Each row has a name. Each question is about the rows just above it.

Columns, left to right: K C A R G
[116 118 112 148 117] = q_613
[ 84  85 104 156 108] = q_259
[ 61  75  85 171 125] = q_777
[174  84 131 125 125] = q_395
[121 126 106 160 126] = q_330
[138 148 111 145 132] = q_992
[ 73  80  90 171 128] = q_610
[174 169 131 125 125] = q_426
[ 84  85 104 156 128] = q_955
[167 164 135 123 113] = q_449
[108 125 125 126 132 128 125 128] is in which column, read top down? => G
Which column holds this, read top down? [ 84 126] => C
[128 125 128 113] is in which column, read top down? => G
[156 171 125 160 145] is in which column, read top down? => R
Which column holds this, read top down? [104  85] => A
[ 61 174 121 138  73 174] is in which column, read top down? => K
[106 111  90] is in which column, read top down? => A

Columns, left to right: Z X Y M J D E
[183 200  73 169 192  86  89] : q_920
[101  91 115 101  96 156 157] : q_289
[ 94 113  92 100  90 154 176] : q_554
[162 126 137 170 139  99 112] : q_725
[ 89 157] is in which column, read top down? => E
[156 154] is in which column, read top down? => D
Which column holds this, read top down? [183 101  94] => Z
Which column holds [ 73 115] top down? => Y

Columns, left to right: T L F Q S B P
[ 56 126 114 115 183 158 104] = q_627
[ 48 120 132 115 193 132 126] = q_516
[ 57 122  96 144 205 156 124] = q_172
Which column holds [126 120] top down? => L
Which column holds this, read top down? [132  96] => F
Which column holds [158 132] top down? => B
Which column holds this, read top down? [104 126] => P
Which column holds this, read top down? [56 48] => T
Which column holds [193 205] top down? => S

Columns, left to right: sakel zepem ramo biz Fila muni kula
[103 112  89 101  98 102  88]  q_899
[149  95 132 116 115  53  39]  q_49
[116  88  78 125  81  79  97]  q_11
[118  83  81  99  69  71  90]  q_966
[149 116] is in which column, read top down? => sakel
Which column holds [116 125  99] top down? => biz
Which column holds [88 39 97] top down? => kula
[115  81  69] is in which column, read top down? => Fila
[53 79] is in which column, read top down? => muni

Columns, left to right: N W H V U
[136 137  78 112 146]  q_743
[101 217 178 139 108]  q_562
[129 137 165 139 124]  q_232
[143  99 133 116 107]  q_769
[123 127 124 115 126]  q_241
[143 124  76 121 145]  q_9
[103 201 207 140 106]  q_600
[137  99 127] is in which column, read top down? => W
Which column holds this, read top down? [165 133 124  76 207] => H
[217 137] is in which column, read top down? => W
Which column holds this, read top down? [107 126 145] => U
[129 143 123 143] is in which column, read top down? => N
Which column holds [108 124 107] top down? => U

Columns, left to right: raf kig reg Fivo
[143  83 104 112] = q_38
[125 152 145 135] = q_488
[135  61 100 106] = q_512
[135  61  91  84] = q_436
Which column holds this, read top down? [ 83 152] => kig
Which column holds this, read top down? [145 100  91] => reg
Which column holds this, read top down? [152  61] => kig
Which column holds this, read top down? [104 145 100] => reg
[135 106  84] is in which column, read top down? => Fivo
[135 106] is in which column, read top down? => Fivo
Which column holds this, read top down? [152  61  61] => kig

Columns, left to right: puno Lefov Dimo vof suv
[202 137 132 142 147] : q_386
[152 134 129 191 111] : q_875
[152 134 129 191 134] : q_803
Which column holds [137 134] top down? => Lefov
Which column holds this, read top down? [142 191] => vof
Which column holds [132 129] top down? => Dimo
[152 152] is in which column, read top down? => puno

Columns, left to right: siviz Zemin fep zato
[127 123 100 115]  q_362
[123 190 130  63]  q_818
[100  96 115  93]  q_927
[127 123 156 115]  q_909
[144 190 130  63]  q_463
Which column holds [115  63  93 115] top down? => zato
Whose row is [144 190 130  63]? => q_463

Columns, left to right: zemud zolab pif paput
[104 131 104  43]  q_295
[124 108  49 170]  q_171
[180 104  96  65]  q_151
[114 117 131 217]  q_844
[175  90 163 187]  q_740
[ 96 131] is in which column, read top down? => pif
[131 108 104] is in which column, read top down? => zolab
Which column holds [131 108] top down? => zolab
Which column holds this, read top down? [117  90] => zolab

